Below are the code and all the weights of a small trained network. Each question names an input and a class and asks about switching units off, where a switched-off unit gives its printed mean instead of its output.

import numpy as np


def w(rows, s, z=0):
    codes = np.array(rows[::2]) - 128.0
    scale = np.full(codes.shape[1], s)
    scale[-1] = z or s
    return codes * scale


def norm(h):
    return h / np.sqrt((h * h).mean(-1, keepdims=True) + 1e-5)


def f(y):
    return np.maximum(y, 0)


def log_softmax(a):
    a = a - a.max(-1, keepdims=True)
    return a - np.log(np.exp(a).sum(-1, keepdims=True))


def net(x, mask):
    res = np.array(x, float).reshape(1, 3) / 4 @ E
    u = 0
    for l in range(2):
        y = f(norm(res) @ A[l][:, :-1].T + A[l][:, -1])
        res = res + np.where(mask[u : u + 16], y, B[l][:, -1]) @ B[l][:, :-1]
        u += 16
    return log_softmax(norm(res)[-1] @ U[:, :-1].T + U[:, -1])


A, B = {}, {}
E = w([
[17,159,74,158],'x0',
[174,176,151,254],'x1',
[145,71,96,173],'x2',
],0.0051)
A[0] = w([
[169,183,94,209,11],'0.n0',
[80,146,142,59,156],'0.n1',
[122,147,200,129,178],'0.n2',
[94,201,127,201,22],'0.n3',
[94,56,190,75,106],'0.n4',
[196,23,87,85,109],'0.n5',
[147,197,150,173,65],'0.n6',
[115,108,138,63,32],'0.n7',
[210,22,92,145,83],'0.n8',
[156,165,152,127,35],'0.n9',
[91,59,249,146,5],'0.n10',
[123,56,145,194,92],'0.n11',
[104,235,103,136,178],'0.n12',
[208,142,184,181,88],'0.n13',
[99,161,255,109,41],'0.n14',
[108,140,229,214,21],'0.n15',
],0.0085,0.0025)
B[0] = w([
[222,67,154,169,211],'0.n0',
[70,241,159,102,228],'0.n1',
[103,253,165,121,186],'0.n2',
[197,183,40,40,214],'0.n3',
[54,166,202,149,216],'0.n4',
[149,90,173,228,254],'0.n5',
[110,204,33,206,199],'0.n6',
[152,100,94,126,186],'0.n7',
[33,167,201,27,233],'0.n8',
[59,13,93,102,149],'0.n9',
[169,66,198,93,134],'0.n10',
[15,131,188,158,187],'0.n11',
[35,192,65,62,228],'0.n12',
[98,212,4,135,238],'0.n13',
[32,243,235,49,177],'0.n14',
[97,197,202,135,204],'0.n15',
],0.0033,0.0042)
A[1] = w([
[133,168,84,124,178],'1.n0',
[83,16,90,105,95],'1.n1',
[87,126,163,73,82],'1.n2',
[78,128,155,92,129],'1.n3',
[69,159,104,173,141],'1.n4',
[104,49,89,192,251],'1.n5',
[160,94,128,46,184],'1.n6',
[178,155,180,130,150],'1.n7',
[90,66,86,11,13],'1.n8',
[91,126,184,121,10],'1.n9',
[68,187,47,121,133],'1.n10',
[135,59,137,175,126],'1.n11',
[218,130,162,112,120],'1.n12',
[116,185,174,99,200],'1.n13',
[166,141,112,210,51],'1.n14',
[84,114,80,126,92],'1.n15',
],0.011,0.0018)
B[1] = w([
[138,96,111,110,187],'1.n0',
[116,190,133,101,175],'1.n1',
[160,139,116,185,203],'1.n2',
[190,111,135,123,205],'1.n3',
[173,103,148,117,221],'1.n4',
[92,143,140,27,171],'1.n5',
[52,165,74,202,164],'1.n6',
[68,60,80,134,172],'1.n7',
[183,199,57,166,192],'1.n8',
[152,180,132,148,173],'1.n9',
[136,54,173,151,255],'1.n10',
[82,165,187,56,149],'1.n11',
[98,1,76,133,154],'1.n12',
[117,94,135,115,229],'1.n13',
[116,197,117,103,174],'1.n14',
[92,100,146,185,168],'1.n15',
],0.008,0.0075)
U = w([
[140,218,25,193,172],'0',
[27,28,86,148,157],'1',
[48,194,174,7,168],'2',
[157,89,186,124,134],'3',
[207,130,111,40,5],'4',
[202,127,109,47,2],'5',
],0.014,0.0087)

Each question gives the input, the list of numbers given to net, and the class t.
The units are the neurons (one row each of A and B). Each row of codes is followed by its name. A weight is (code - 128) times the scale printed after its matrix; where a second scale follows, it is the last column's (A, B and U).
mask holds one flag per neuron, layer by layer. A switched-off neuron (its flag False) gives its mean, the last column of its row in B, instead of its output. The means were averaged over made-up inputs and are rounded, as every weight is.
A unit's drop is (log p(t) with every unit on - log p(t) with that unit switched off) / (log p(t) with every unit on - log p(t) with every unit switched off).
The circuit of an input: a set's keep is (log p(t) with only the set's units on - log p(t) with every unit switched off) / (log p(t) with every unit on - log p(t) with every unit switched off). Starting from the 12 units with the biggest drops (on a tie, the unit counted first), units are removed one at a time, each time the one whose removal leaves the highest keep (on an exact tie, the one counted first), for as long as the keep stays at least 0.8.
units of the circuit, in order: the units of the circuit, biggest drop first
most important unit: the unit with the biggest drop
k most important neurons: the k neurons with the biggest drops, biggest first
k most important neurons of layer l: the k neurons of layer l with the biggest drops, biggest first
drop when u is switched off: that unit's drop, to one decimal
input [6,-2,8], class 2: 2 most important neurons of layer 1 => (1.n5 1.n1)
input [4,3,6], class 2: 2 most important neurons => (1.n5 0.n0)
input [4,-5,5], class 0: 3 most important neurons of layer 1 => (1.n8 1.n1 1.n15)
input [-5,4,3], class 1: units of the circuit, in order => (1.n7)
input [7,4,1], class 1: units of the circuit, in order => (1.n10 1.n8)
input [-4,-3,-2], class 1: units of the circuit, in order => (0.n12 1.n6 1.n12)
input [8,5,0], class 1: 2 most important neurons => (1.n10 1.n8)
input [-3,-4,6], class 2: units of the circuit, in order => (0.n5 1.n11)
input [-7,6,5], class 1: units of the circuit, in order => (1.n12 1.n7)
input [-1,-1,2], class 3: 2 most important neurons of layer 0 => (0.n8 0.n5)
input [1,-3,-3], class 3: 2 most important neurons => (0.n1 1.n10)
input [5,6,-7], class 2: 3 most important neurons of layer 1 => (1.n8 1.n2 1.n6)
input [-6,6,-8], class 2: 4 most important neurons => (0.n14 1.n8 1.n2 0.n2)
input [-5,4,1], class 1: most important unit => 1.n7
input [7,4,-1], class 1: units of the circuit, in order => (1.n10 1.n8)
input [-3,6,-7], class 2: 3 most important neurons => (0.n14 1.n8 1.n2)
input [-7,-1,-6], class 1: 2 most important neurons => (1.n12 1.n7)
input [-1,-3,1], class 3: 2 most important neurons => (0.n4 0.n5)
input [3,2,3], class 3: 2 most important neurons of layer 1 => (1.n4 1.n10)
input [-4,-1,-1], class 1: units of the circuit, in order => (1.n7)
input [-3,-3,-1], class 3: 4 most important neurons of layer 0 => (0.n5 0.n4 0.n3 0.n0)
input [0,2,3], class 3: 2 most important neurons of layer 1 => (1.n4 1.n7)
input [5,-2,-4], class 1: 2 most important neurons => (1.n10 0.n12)
input [5,-7,7], class 0: 2 most important neurons of layer 1 => (1.n8 1.n1)
input [1,-3,4], class 2: 2 most important neurons of layer 0 => (0.n5 0.n3)
input [2,-6,-2], class 0: drop when 1.n8 is switched off => 0.7
input [3,-1,8], class 2: drop when 1.n11 is switched off => 0.0
